Below are the code and all the weights of a small trained network. Each question names an input and a target symbol and asks about switching units off, where a switched-off unit gives its printed mean instead of its output.

import numpy as np


def w(rows, s, z=0):
    codes = np.array(rows[::2]) - 128.0
    scale = np.full(codes.shape[1], s)
    scale[-1] = z or s
    return codes * scale


def f(y):
    return np.maximum(y, 0)


def softmax(a):
    e = np.exp(a - a.max(-1, keepdims=True))
    return e / e.sum(-1, keepdims=True)


def log_softmax(a):
    a = a - a.max(-1, keepdims=True)
    return a - np.log(np.exp(a).sum(-1, keepdims=True))


def net(x, mask):
    ids = ['ΞΠΦεζηθμ'.index(c) for c in x.split()]
    T = len(ids)
    res = E[ids] + P[:T]
    u = 0
    for l in range(2):
        q, k, v = (res @ M[l].T for M in (Q, K, V))
        z = softmax(np.where(np.tri(T) > 0, q @ k.T / 2**0.5, -1e9)) @ v
        res = res + np.where(mask[u], z, O[l][:, -1]) @ O[l][:, :-1]
        u += 1
        y = f(res @ A[l][:, :-1].T + A[l][:, -1])
        res = res + np.where(mask[u : u + 16], y, B[l][:, -1]) @ B[l][:, :-1]
        u += 16
    return log_softmax(res[-1] @ U[:, :-1].T + U[:, -1])


Q, K, V, O, A, B = {}, {}, {}, {}, {}, {}
E = w([
[148,67,147,164,181,202,144,207,114],'Ξ',
[146,200,210,72,133,81,107,167,135],'Π',
[72,76,121,59,126,145,143,71,242],'Φ',
[186,151,114,170,116,126,168,166,240],'ε',
[85,98,142,69,168,141,94,78,102],'ζ',
[159,132,45,188,136,148,101,54,103],'η',
[91,181,63,115,136,48,165,153,96],'θ',
[161,131,167,197,5,93,124,172,47],'μ',
],0.012)
P = w([
[141,134,100,67,110,172,163,107,104],'0',
[75,139,125,183,110,145,84,142,164],'1',
[113,155,90,123,146,170,110,123,140],'2',
[151,157,66,66,106,161,105,139,117],'3',
[121,81,209,180,185,56,128,104,115],'4',
[21,163,129,207,113,150,82,134,188],'5',
[182,134,128,36,122,157,186,103,62],'6',
[184,85,138,140,168,45,96,116,134],'7',
[63,95,225,232,174,80,117,102,149],'8',
[198,112,52,38,63,147,97,184,120],'9',
[158,117,109,135,155,57,42,148,151],'10',
[139,109,202,221,216,5,95,92,142],'11',
[194,123,45,49,106,85,50,188,126],'12',
],0.011)
Q[0] = w([
[148,174,2,15,45,230,31,225,130],'0.h0',
[31,147,191,140,56,229,225,105,124],'0.h0',
],0.0089)
K[0] = w([
[229,117,94,35,110,147,196,114,87],'0.h0',
[78,252,113,139,129,220,170,110,108],'0.h0',
],0.011)
V[0] = w([
[2,92,111,71,230,211,53,65,28],'0.h0',
[97,114,17,47,144,110,186,2,253],'0.h0',
],0.0055)
O[0] = w([
[111,68,129,110,129,89,2,177,108,34],'0.h0',
[211,45,134,125,107,11,188,124,189,248],'0.h0',
],0.0097,0.0016)
A[0] = w([
[133,108,95,162,127,30,175,176,126,132],'0.n0',
[162,182,150,101,174,147,124,173,180,142],'0.n1',
[177,177,83,135,102,90,123,171,64,142],'0.n2',
[156,162,201,62,142,117,75,113,155,145],'0.n3',
[84,164,88,111,141,52,79,169,28,183],'0.n4',
[106,82,156,111,103,205,145,28,78,151],'0.n5',
[124,160,119,95,159,100,146,120,77,124],'0.n6',
[130,173,118,168,138,137,184,127,52,137],'0.n7',
[114,90,86,184,128,130,100,118,142,68],'0.n8',
[99,75,101,95,172,172,140,150,173,124],'0.n9',
[100,105,170,128,178,145,142,97,65,137],'0.n10',
[62,212,106,85,167,254,156,72,127,53],'0.n11',
[183,95,114,176,202,179,73,77,119,186],'0.n12',
[212,76,189,163,96,55,116,157,84,3],'0.n13',
[167,117,101,56,171,141,120,94,93,177],'0.n14',
[117,203,72,162,137,100,121,159,174,134],'0.n15',
],0.0067,0.0043)
B[0] = w([
[72,111,122,85,160,179,161,58,136,247],'0.n0',
[113,158,155,131,95,133,143,193,126,173],'0.n1',
[134,96,146,74,133,150,178,88,75,215],'0.n2',
[99,182,149,133,51,71,130,176,158,165],'0.n3',
[108,110,141,70,163,151,75,99,79,254],'0.n4',
[144,144,100,122,124,105,80,143,182,149],'0.n5',
[125,162,110,96,149,160,118,85,138,173],'0.n6',
[91,166,113,138,118,184,171,73,164,180],'0.n7',
[120,103,80,137,127,80,80,146,128,148],'0.n8',
[116,97,195,129,78,148,151,144,128,149],'0.n9',
[207,159,154,139,122,152,97,116,151,159],'0.n10',
[132,46,179,138,2,99,115,68,88,157],'0.n11',
[144,101,88,191,106,131,108,185,152,196],'0.n12',
[56,129,153,101,76,253,97,25,183,156],'0.n13',
[221,141,117,135,129,153,119,171,127,192],'0.n14',
[90,128,100,124,160,119,204,139,64,211],'0.n15',
],0.0065,0.0058)
Q[1] = w([
[176,99,4,75,6,156,156,215,126],'1.h0',
[60,142,69,2,48,147,122,191,117],'1.h0',
],0.0066)
K[1] = w([
[232,142,113,2,93,178,145,117,91],'1.h0',
[238,93,79,87,96,181,147,164,118],'1.h0',
],0.0063)
V[1] = w([
[159,77,64,253,161,185,92,64,135],'1.h0',
[103,156,47,27,176,112,147,30,28],'1.h0',
],0.0049)
O[1] = w([
[212,47,94,37,51,70,230,216,45,98],'1.h0',
[101,107,255,238,187,64,139,78,103,254],'1.h0',
],0.0078,0.0055)
A[1] = w([
[137,161,100,133,132,109,88,150,48,97],'1.n0',
[128,172,51,78,102,156,116,178,122,103],'1.n1',
[100,141,78,145,183,198,92,112,161,128],'1.n2',
[152,156,114,146,135,143,210,158,173,2],'1.n3',
[124,75,175,96,102,76,191,193,75,137],'1.n4',
[80,125,205,104,214,215,143,109,181,128],'1.n5',
[186,97,108,163,187,199,149,124,151,87],'1.n6',
[67,74,141,84,135,94,2,134,68,91],'1.n7',
[109,144,238,49,92,103,162,178,140,126],'1.n8',
[135,103,112,129,134,93,123,150,60,156],'1.n9',
[122,142,97,149,171,209,90,73,173,109],'1.n10',
[217,111,233,196,123,115,92,131,158,91],'1.n11',
[46,108,101,144,70,114,111,114,105,110],'1.n12',
[120,144,127,172,142,135,171,142,151,114],'1.n13',
[115,162,96,164,115,130,191,136,145,162],'1.n14',
[145,73,162,155,220,185,165,129,109,89],'1.n15',
],0.0066,0.0064)
B[1] = w([
[87,103,143,157,130,173,111,165,133,154],'1.n0',
[62,71,92,145,162,193,189,143,131,148],'1.n1',
[154,150,125,100,120,65,108,160,101,170],'1.n2',
[74,75,69,151,123,112,32,124,29,151],'1.n3',
[166,122,98,181,117,90,89,65,88,180],'1.n4',
[95,175,108,57,94,132,107,170,135,254],'1.n5',
[90,130,61,89,92,90,127,145,156,166],'1.n6',
[215,153,205,136,200,159,155,134,165,201],'1.n7',
[116,108,2,161,113,77,90,149,93,185],'1.n8',
[118,132,135,195,170,154,123,84,100,193],'1.n9',
[156,152,65,96,74,80,109,141,87,175],'1.n10',
[29,114,111,102,194,119,181,86,81,200],'1.n11',
[172,93,176,130,152,130,109,91,135,165],'1.n12',
[149,126,115,110,124,152,141,140,120,172],'1.n13',
[185,175,218,134,122,122,178,128,167,195],'1.n14',
[111,99,68,128,114,170,138,196,128,196],'1.n15',
],0.007,0.0057)
U = w([
[113,89,92,117,153,234,148,229,127,148],'Ξ',
[118,236,91,84,95,86,78,174,118,132],'Π',
[90,57,107,42,72,109,117,81,211,26],'Φ',
[221,187,142,133,122,149,254,151,215,169],'ε',
[238,108,211,82,186,137,84,145,183,93],'ζ',
[225,73,60,207,122,76,129,107,94,149],'η',
[53,117,142,111,219,98,190,97,102,214],'θ',
[145,133,204,152,21,193,140,83,86,2],'μ',
],0.005,0.0024)

Each question gives the input, a string of symbols that net reads in full, and the target symbol t.
The units are the heads (2 rows each of Q, K, V and O) and the neurons (one row each of A and B). Each row of codes is followed by its name. A weight is (code - 128) times the scale printed after its matrix; where a second scale follows, it is the last column's (O, A, B and U).
mask holds one flag per unit, layer by layer, with each layer's heads first. A switched-off unit (its flag False) gives its mean, the last column of its rows in O or B, instead of its output. The means were averaged over made-up inputs and are rounded, as every weight is.
A unit's drop is (log p(t) with every unit on - log p(t) with that unit switched off) / (log p(t) with every unit on - log p(t) with every unit switched off).
The circuit of an input: a set's keep is (log p(t) with only the set's units on - log p(t) with every unit switched off) / (log p(t) with every unit on - log p(t) with every unit switched off). Starting from the 12 units with the biggest drops (on a tie, the unit counted first), units are removed one at a time, each time the one whose removal leaves the highest keep (on an exact tie, the one counted first), for as long as the keep stays at least 0.8.
circuit, biggest first: the units of the circuit, biggest drop first
top k neurons: the k neurons with the biggest drops, biggest first
top k neurons in layer l: the k neurons of layer l with the biggest drops, biggest first
input θ θ ε θ η ε ζ Φ Π θ μ θ Π, target θ: top 2 neurons	[1.n11, 0.n2]
input Φ μ θ Ξ Φ, target μ: circuit, biggest first	[0.h0, 0.n11]
input θ ζ μ θ η, target ζ: circuit, biggest first	[0.h0, 1.n7]
input θ ε θ ε θ, target ε: circuit, biggest first	[0.h0, 1.n14, 0.n7]
input μ ε ζ Ξ, target μ: circuit, biggest first	[0.n11, 0.h0]
input θ Ξ θ Φ ζ ζ θ Ξ μ, target ζ: circuit, biggest first	[0.h0, 1.n7, 0.n4]
input ζ η ζ θ θ θ θ μ θ Π η, target μ: circuit, biggest first	[0.h0, 0.n11]
input θ ζ μ μ θ, target ζ: circuit, biggest first	[0.h0, 1.n7, 0.n4]
input Φ η ε ε Ξ, target η: circuit, biggest first	[1.h0, 1.n4]
input θ η ζ θ θ θ θ θ Φ Φ θ μ, target Φ: top 2 neurons in layer 0	[0.n13, 0.n0]
input Φ θ θ Φ ε Ξ η θ θ η η ζ Ξ, target η: circuit, biggest first	[1.h0, 1.n4, 1.n5, 0.n14]
input η ζ θ θ θ Φ Π η θ η ε θ Π, target η: top 3 neurons	[1.n8, 1.n4, 0.n3]
input θ θ Π η θ θ Π θ θ ζ ε θ θ, target ζ: circuit, biggest first	[1.n7, 0.h0, 0.n4]
input Φ Ξ ζ, target Φ: circuit, biggest first	[0.h0]
input ε θ Π, target ε: circuit, biggest first	[0.h0]
input θ ζ θ η Φ η ε Π, target Φ: circuit, biggest first	[0.n13, 0.h0, 0.n0, 1.h0]
input Φ Φ η θ μ Π η θ Φ μ θ η, target Φ: top 2 neurons	[0.n13, 0.n0]
input η Π ε θ μ, target Π: top 2 neurons in layer 0	[0.n3, 0.n10]
input θ Π θ Π ζ, target Π: top 2 neurons in layer 0	[0.n10, 0.n3]
input θ Ξ η ε θ, target Ξ: top 2 neurons	[0.n4, 1.n1]
input μ Π μ η ζ μ ε Π, target Π: top 2 neurons	[1.n8, 0.n3]
input ε η θ Ξ, target ε: top 2 neurons	[1.n14, 0.n4]
input θ θ Φ ζ η μ μ η η Ξ, target μ: top 2 neurons	[0.n11, 0.n2]
input θ ε ζ Ξ Ξ, target Ξ: top 2 neurons	[1.n3, 1.n15]
input Ξ η θ, target Ξ: top neuron	[1.n1]
input η ζ ε, target η: top 2 neurons in layer 1	[1.n4, 1.n3]
